Below is a small trained network, with its code and all its weights. Each question gives an input and a target symbol and asks what happens when units are switched off, that is, made to give their printed mean instead of their output.

import numpy as np


def w(rows, s, z=0):
    codes = np.array(rows[::2]) - 128.0
    scale = np.full(codes.shape[1], s)
    scale[-1] = z or s
    return codes * scale


def norm(h):
    return h / np.sqrt((h * h).mean(-1, keepdims=True) + 1e-5)


def f(y):
    return y / 2 * (1 + np.tanh(0.7978845608 * (y + 0.044715 * y**3)))


def softmax(a):
    e = np.exp(a - a.max(-1, keepdims=True))
    return e / e.sum(-1, keepdims=True)


def log_softmax(a):
    a = a - a.max(-1, keepdims=True)
    return a - np.log(np.exp(a).sum(-1, keepdims=True))


def net(x, mask):
    ids = ['ΛΣγζμπτ'.index(c) for c in x.split()]
    T = len(ids)
    res = E[ids] + P[:T]
    u = 0
    for l in range(2):
        q, k, v = (norm(res) @ M[l].T for M in (Q, K, V))
        z = softmax(np.where(np.tri(T) > 0, q @ k.T / 4**0.5, -1e9)) @ v
        res = res + np.where(mask[u], z, O[l][:, -1]) @ O[l][:, :-1]
        u += 1
        y = f(norm(res) @ A[l][:, :-1].T + A[l][:, -1])
        res = res + np.where(mask[u : u + 12], y, B[l][:, -1]) @ B[l][:, :-1]
        u += 12
    return log_softmax(norm(res)[-1] @ U[:, :-1].T + U[:, -1])


Q, K, V, O, A, B = {}, {}, {}, {}, {}, {}
E = w([
[103,96,254],'Λ',
[128,127,44],'Σ',
[147,123,95],'γ',
[162,118,211],'ζ',
[41,104,59],'μ',
[80,225,212],'π',
[205,123,151],'τ',
],0.0095)
P = w([
[157,143,125],'0',
[47,161,3],'1',
[111,107,156],'2',
[124,127,129],'3',
[119,194,27],'4',
[111,106,155],'5',
[125,127,129],'6',
[172,107,56],'7',
[111,105,155],'8',
[126,127,129],'9',
[188,111,69],'10',
[111,105,156],'11',
],0.032)
Q[0] = w([
[55,16,113],'L0H0',
[93,166,121],'L0H0',
[176,22,88],'L0H0',
[101,5,126],'L0H0',
],0.014)
K[0] = w([
[1,147,29],'L0H0',
[63,198,159],'L0H0',
[196,102,24],'L0H0',
[68,148,59],'L0H0',
],0.0081)
V[0] = w([
[121,98,5],'L0H0',
[103,128,135],'L0H0',
[147,54,112],'L0H0',
[199,75,165],'L0H0',
],0.0032)
O[0] = w([
[235,168,19,252],'L0H0',
[106,116,123,123],'L0H0',
[125,129,127,120],'L0H0',
[4,143,232,63],'L0H0',
],0.0029,0.0016)
A[0] = w([
[5,229,82,1],'L0N0',
[121,240,131,120],'L0N1',
[190,239,104,55],'L0N2',
[177,53,94,113],'L0N3',
[148,21,150,85],'L0N4',
[128,128,128,128],'L0N5',
[107,58,12,50],'L0N6',
[203,174,174,137],'L0N7',
[163,142,150,96],'L0N8',
[67,71,206,150],'L0N9',
[178,75,106,83],'L0N10',
[85,175,140,110],'L0N11',
],0.011,0.0079)
B[0] = w([
[254,196,77,157],'L0N0',
[158,83,112,143],'L0N1',
[119,34,98,142],'L0N2',
[87,199,132,175],'L0N3',
[227,204,180,179],'L0N4',
[128,128,128,128],'L0N5',
[116,156,219,197],'L0N6',
[62,125,119,172],'L0N7',
[109,128,112,121],'L0N8',
[110,162,67,254],'L0N9',
[126,155,109,140],'L0N10',
[121,69,147,124],'L0N11',
],0.0088,0.0059)
Q[1] = w([
[7,123,128],'L1H0',
[72,106,61],'L1H0',
[157,69,62],'L1H0',
[124,71,183],'L1H0',
],0.015)
K[1] = w([
[77,5,118],'L1H0',
[66,103,77],'L1H0',
[91,196,89],'L1H0',
[61,217,238],'L1H0',
],0.018)
V[1] = w([
[152,86,119],'L1H0',
[107,3,155],'L1H0',
[50,143,65],'L1H0',
[132,124,130],'L1H0',
],0.0068)
O[1] = w([
[39,3,87,142],'L1H0',
[54,100,219,11],'L1H0',
[65,188,81,177],'L1H0',
[123,130,128,126],'L1H0',
],0.0066,0.0012)
A[1] = w([
[180,183,115,105],'L1N0',
[78,124,70,99],'L1N1',
[145,93,156,113],'L1N2',
[110,119,149,116],'L1N3',
[93,64,134,23],'L1N4',
[72,146,154,98],'L1N5',
[153,166,78,145],'L1N6',
[89,52,149,11],'L1N7',
[186,129,166,44],'L1N8',
[142,5,117,124],'L1N9',
[179,108,116,152],'L1N10',
[110,87,51,191],'L1N11',
],0.02,0.011)
B[1] = w([
[84,115,130,223],'L1N0',
[166,99,147,176],'L1N1',
[159,100,120,126],'L1N2',
[159,116,121,141],'L1N3',
[108,228,55,128],'L1N4',
[154,115,92,192],'L1N5',
[160,122,166,255],'L1N6',
[152,250,42,135],'L1N7',
[100,63,84,135],'L1N8',
[121,53,194,136],'L1N9',
[123,102,56,173],'L1N10',
[126,186,97,233],'L1N11',
],0.012,0.0078)
U = w([
[93,166,57,149],'Λ',
[240,201,136,41],'Σ',
[249,74,89,86],'γ',
[102,30,96,167],'ζ',
[45,108,150,211],'μ',
[128,218,210,77],'π',
[186,81,198,253],'τ',
],0.018,0.0048)

Each question gives the input, a string of symbols that net reads in full, and the target symbol t.
The units are the heads (4 rows each of Q, K, V and O) and the neurons (one row each of A and B). Each row of codes is followed by its name. A weight is (code - 128) times the scale printed after its matrix; where a second scale follows, it is the last column's (O, A, B and U).
mask holds one flag per unit, layer by layer, with each layer's heads first. A switched-off unit (its flag False) gives its mean, the last column of its rows in O or B, instead of its output. The means were averaged over made-up inputs and are rounded, as every weight is.
A unit's drop is (log p(t) with every unit on - log p(t) with that unit switched off) / (log p(t) with every unit on - log p(t) with every unit switched off).
The circuit of an input: a set's keep is (log p(t) with only the set's units on - log p(t) with every unit switched off) / (log p(t) with every unit on - log p(t) with every unit switched off). Starting from the 12 units with the biggest drops (on a tie, the unit counted first), units are removed one at a time, each time the one whose removal leaves the highest keep (on an exact tie, the one counted first), for as long as the keep stays at least 0.8.
units of the circuit, in order: the units of the circuit, biggest drop first
unit that matters most: the unit with the biggest drop
top k neurons: the k neurons with the biggest drops, biggest first
k most important neurons of layer l: the k neurons of layer l with the biggest drops, biggest first
input τ Λ π Λ ζ γ τ, target Λ: unit that matters most : L0N6
input τ Λ μ μ τ ζ ζ, target Λ: units of the circuit, in order : L0N7; L1N6
input μ μ Σ π π μ γ γ ζ Λ, target Σ: top 4 neurons : L0N9; L1N0; L0N6; L0N0
input τ τ Λ π Λ ζ τ τ Σ γ, target Λ: units of the circuit, in order : L0N0; L0N4
input Σ μ Λ Λ, target γ: top 4 neurons : L0N6; L1N5; L0N2; L1N0
input μ γ τ τ τ τ, target γ: units of the circuit, in order : L0N4; L1N8; L0N6
input Σ Λ τ τ Λ μ ζ τ π Λ, target γ: units of the circuit, in order : L1N5; L0N0; L0N9; L1N11
input μ Λ τ, target γ: top 2 neurons : L0N4; L1N10
input Σ μ π γ, target γ: 2 most important neurons of layer 1 : L1N5; L1N0
input μ Λ τ τ Σ Λ π, target Σ: top 3 neurons : L1N0; L0N4; L0N9
input ζ τ Λ Λ Σ γ γ π γ ζ, target τ: units of the circuit, in order : L1N11; L0N7
input γ μ γ Σ π Σ, target π: top 2 neurons : L0N4; L0N3
input ζ Λ γ τ Λ Λ Λ Λ τ π, target τ: units of the circuit, in order : L0N11; L0N1; L1N11
input Σ τ τ π γ τ Σ, target γ: 2 most important neurons of layer 0 : L0N4; L0N0
input π τ ζ Λ μ ζ Σ π μ γ, target μ: top 4 neurons : L0N6; L0N1; L0N3; L0N0
input Σ Λ π Σ, target γ: top 3 neurons : L0N4; L0N2; L1N5
input γ τ ζ ζ Λ τ Λ, target ζ: 2 most important neurons of layer 0 : L0N2; L0N0
input μ Λ Σ π π Λ Λ Λ τ Λ μ, target Σ: unit that matters most : L1N6
input ζ Σ τ Λ, target τ: 3 most important neurons of layer 0 : L0N3; L0N4; L0N2
input γ π ζ τ Λ τ ζ τ π Λ Σ μ, target Λ: most important neuron of layer 1 : L1N11
input Σ Σ π ζ, target γ: top 2 neurons : L1N5; L0N9
input Σ Λ τ μ ζ ζ Λ ζ Σ ζ, target γ: 4 most important neurons of layer 1 : L1N5; L1N0; L1N11; L1N1
